Below is a small trained network, with its code and all its weights. Each question gives an input and a class and asks what happens when units are switched off, that is, made to give their printed mean instead of their output.

import numpy as np


def w(rows, s, z=0):
    codes = np.array(rows[::2]) - 128.0
    scale = np.full(codes.shape[1], s)
    scale[-1] = z or s
    return codes * scale


def norm(h):
    return h / np.sqrt((h * h).mean(-1, keepdims=True) + 1e-5)


def f(y):
    return np.maximum(y, 0)


def log_softmax(a):
    a = a - a.max(-1, keepdims=True)
    return a - np.log(np.exp(a).sum(-1, keepdims=True))


def net(x, mask):
    res = np.array(x, float).reshape(1, 4) / 4 @ E
    u = 0
    for l in range(2):
        y = f(norm(res) @ A[l][:, :-1].T + A[l][:, -1])
        res = res + np.where(mask[u : u + 12], y, B[l][:, -1]) @ B[l][:, :-1]
        u += 12
    return log_softmax(norm(res)[-1] @ U[:, :-1].T + U[:, -1])


A, B = {}, {}
E = w([
[172,150,96,78,117,192,77,125,69,145,3],'x0',
[135,192,160,94,166,75,74,122,191,254,158],'x1',
[133,202,89,199,3,63,122,193,175,128,89],'x2',
[115,18,100,45,94,17,162,135,168,233,54],'x3',
],0.0079)
A[0] = w([
[158,91,132,112,115,115,111,166,171,134,143,3],'0.n0',
[66,94,138,78,104,75,204,94,179,138,147,78],'0.n1',
[126,198,39,146,40,92,100,177,138,106,76,146],'0.n2',
[132,59,151,69,211,159,147,76,76,121,111,52],'0.n3',
[109,30,30,147,102,151,233,184,25,59,94,56],'0.n4',
[76,96,144,156,135,86,208,147,144,105,196,86],'0.n5',
[210,169,14,77,96,170,81,120,32,120,1,96],'0.n6',
[95,167,100,75,166,81,108,105,183,188,178,80],'0.n7',
[129,96,78,179,117,211,159,140,77,101,76,113],'0.n8',
[172,10,99,72,123,83,187,167,104,177,27,36],'0.n9',
[212,193,163,61,147,110,29,177,132,159,119,126],'0.n10',
[194,112,138,83,174,134,105,14,49,129,73,87],'0.n11',
],0.0097,0.008)
B[0] = w([
[106,61,205,116,73,117,212,109,56,144,142,129],'0.n0',
[66,164,130,135,141,162,82,93,198,167,46,177],'0.n1',
[108,75,179,118,111,103,205,79,46,126,130,239],'0.n2',
[204,53,193,192,129,94,141,84,66,182,196,204],'0.n3',
[220,217,97,2,162,53,115,139,105,60,164,219],'0.n4',
[133,52,43,186,136,182,141,205,149,37,119,177],'0.n5',
[94,62,58,225,105,157,121,178,125,158,135,252],'0.n6',
[167,164,64,80,153,128,162,132,77,43,152,186],'0.n7',
[138,188,100,44,115,190,109,125,122,60,164,203],'0.n8',
[60,190,155,88,134,146,67,54,228,144,44,217],'0.n9',
[140,210,38,100,163,144,138,125,74,51,141,202],'0.n10',
[82,86,111,204,102,106,211,175,135,108,134,205],'0.n11',
],0.0099,0.011)
A[1] = w([
[126,138,182,152,56,102,184,102,100,128,127,103],'1.n0',
[112,104,171,133,160,98,106,196,192,101,198,128],'1.n1',
[137,155,171,163,125,78,123,150,150,134,197,105],'1.n2',
[112,187,139,174,98,236,94,124,106,78,190,177],'1.n3',
[170,194,86,101,166,70,98,150,106,201,185,82],'1.n4',
[80,93,209,176,85,86,102,103,75,162,192,65],'1.n5',
[94,187,206,169,115,179,135,174,118,137,154,137],'1.n6',
[157,193,201,149,109,169,102,98,109,106,133,83],'1.n7',
[157,189,139,172,8,67,138,156,120,121,78,77],'1.n8',
[145,78,171,142,183,135,112,71,99,146,152,17],'1.n9',
[147,184,194,181,133,182,106,140,137,114,128,2],'1.n10',
[122,189,93,160,153,85,75,179,91,213,167,158],'1.n11',
],0.013,0.0066)
B[1] = w([
[136,125,208,136,201,113,181,59,65,140,154,161],'1.n0',
[93,89,65,147,37,218,169,201,95,132,69,156],'1.n1',
[169,110,50,151,145,132,233,176,49,104,131,143],'1.n2',
[111,124,164,111,124,81,84,65,208,205,53,247],'1.n3',
[164,191,155,87,107,117,86,141,108,25,169,156],'1.n4',
[118,189,87,94,120,76,195,67,62,58,79,150],'1.n5',
[123,81,102,83,114,98,77,109,155,160,90,153],'1.n6',
[54,184,156,94,165,102,90,73,167,180,105,150],'1.n7',
[225,79,199,186,206,127,112,224,127,197,225,170],'1.n8',
[201,153,242,168,108,71,181,158,55,181,180,151],'1.n9',
[47,163,115,44,157,66,68,41,221,245,79,138],'1.n10',
[183,109,101,60,77,188,107,130,141,38,154,154],'1.n11',
],0.012,0.014)
U = w([
[85,130,177,64,91,38,62,77,245,252,41,206],'0',
[200,175,113,31,125,118,81,128,94,8,172,75],'1',
[211,38,251,169,180,87,163,117,59,216,216,4],'2',
[87,25,50,189,63,210,114,215,153,134,80,137],'3',
[74,151,133,117,128,121,163,55,90,75,85,174],'4',
],0.013,0.0035)

Each question gives the input, the list of numbers given to net, and the class t.
The units are the neurons (one row each of A and B). Each row of codes is followed by its name. A weight is (code - 128) times the scale printed after its matrix; where a second scale follows, it is the last column's (A, B and U).
mask holds one flag per neuron, layer by layer. A switched-off neuron (its flag False) gives its mean, the last column of its row in B, instead of its output. The means were averaged over made-up inputs and are rounded, as every weight is.
A unit's drop is (log p(t) with every unit on - log p(t) with that unit switched off) / (log p(t) with every unit on - log p(t) with every unit switched off).
The circuit of an input: a set's keep is (log p(t) with only the set's units on - log p(t) with every unit switched off) / (log p(t) with every unit on - log p(t) with every unit switched off). Starting from the 12 units with the biggest drops (on a tie, the unit counted first), units are removed one at a time, each time the one whose removal leaves the highest keep (on an exact tie, the one counted first), for as long as the keep stays at least 0.8.
circuit, biggest first: the units of the circuit, biggest drop first
unit that matters most: the unit with the biggest drop
top k neurons: the k neurons with the biggest drops, biggest first
k most important neurons of layer l: the k neurons of layer l with the biggest drops, biggest first
input [7,-8,-8,4], class 1: top 2 neurons => [0.n4 0.n8]
input [-8,-3,-7,7], class 3: circuit, biggest first => [0.n5]
input [8,2,7,-3], class 3: 3 most important neurons of layer 0 => [0.n6 0.n10 0.n3]
input [-6,-6,-3,7], class 0: 3 most important neurons of layer 0 => [0.n9 0.n1 0.n10]
input [-6,-7,7,5], class 1: 3 most important neurons of layer 0 => [0.n4 0.n5 0.n3]
input [4,6,5,-5], class 1: top 2 neurons => [0.n10 0.n9]
input [-4,6,7,5], class 2: top 3 neurons => [0.n4 1.n8 0.n2]
input [8,-3,-8,3], class 2: top 2 neurons => [0.n3 1.n9]
input [8,1,-4,7], class 3: top 2 neurons => [0.n6 1.n3]
input [-5,3,-3,-6], class 0: 2 most important neurons of layer 0 => [0.n6 0.n11]
input [-5,-5,-6,7], class 0: 2 most important neurons of layer 0 => [0.n9 0.n1]
input [2,1,4,-3], class 2: top 2 neurons => [0.n2 1.n0]
input [7,-1,1,-6], class 3: top 2 neurons => [0.n6 0.n9]
input [-1,-8,-2,0], class 1: unit that matters most => 0.n4
input [-3,-3,6,-6], class 0: top 2 neurons => [1.n3 0.n11]
input [-3,6,2,-7], class 0: top 2 neurons => [0.n4 1.n3]
input [6,4,8,-6], class 2: 2 most important neurons of layer 0 => [0.n2 0.n9]
input [-8,3,-2,7], class 3: 2 most important neurons of layer 0 => [0.n5 0.n2]
input [-6,-2,7,2], class 2: 2 most important neurons of layer 0 => [0.n2 0.n6]
input [-5,1,4,2], class 3: unit that matters most => 0.n5
input [2,-5,-1,4], class 1: top 2 neurons => [0.n4 1.n3]
input [-7,7,-6,5], class 1: 4 most important neurons of layer 0 => [0.n7 0.n11 0.n6 0.n2]
input [8,-7,-3,3], class 3: top 2 neurons => [0.n6 0.n11]
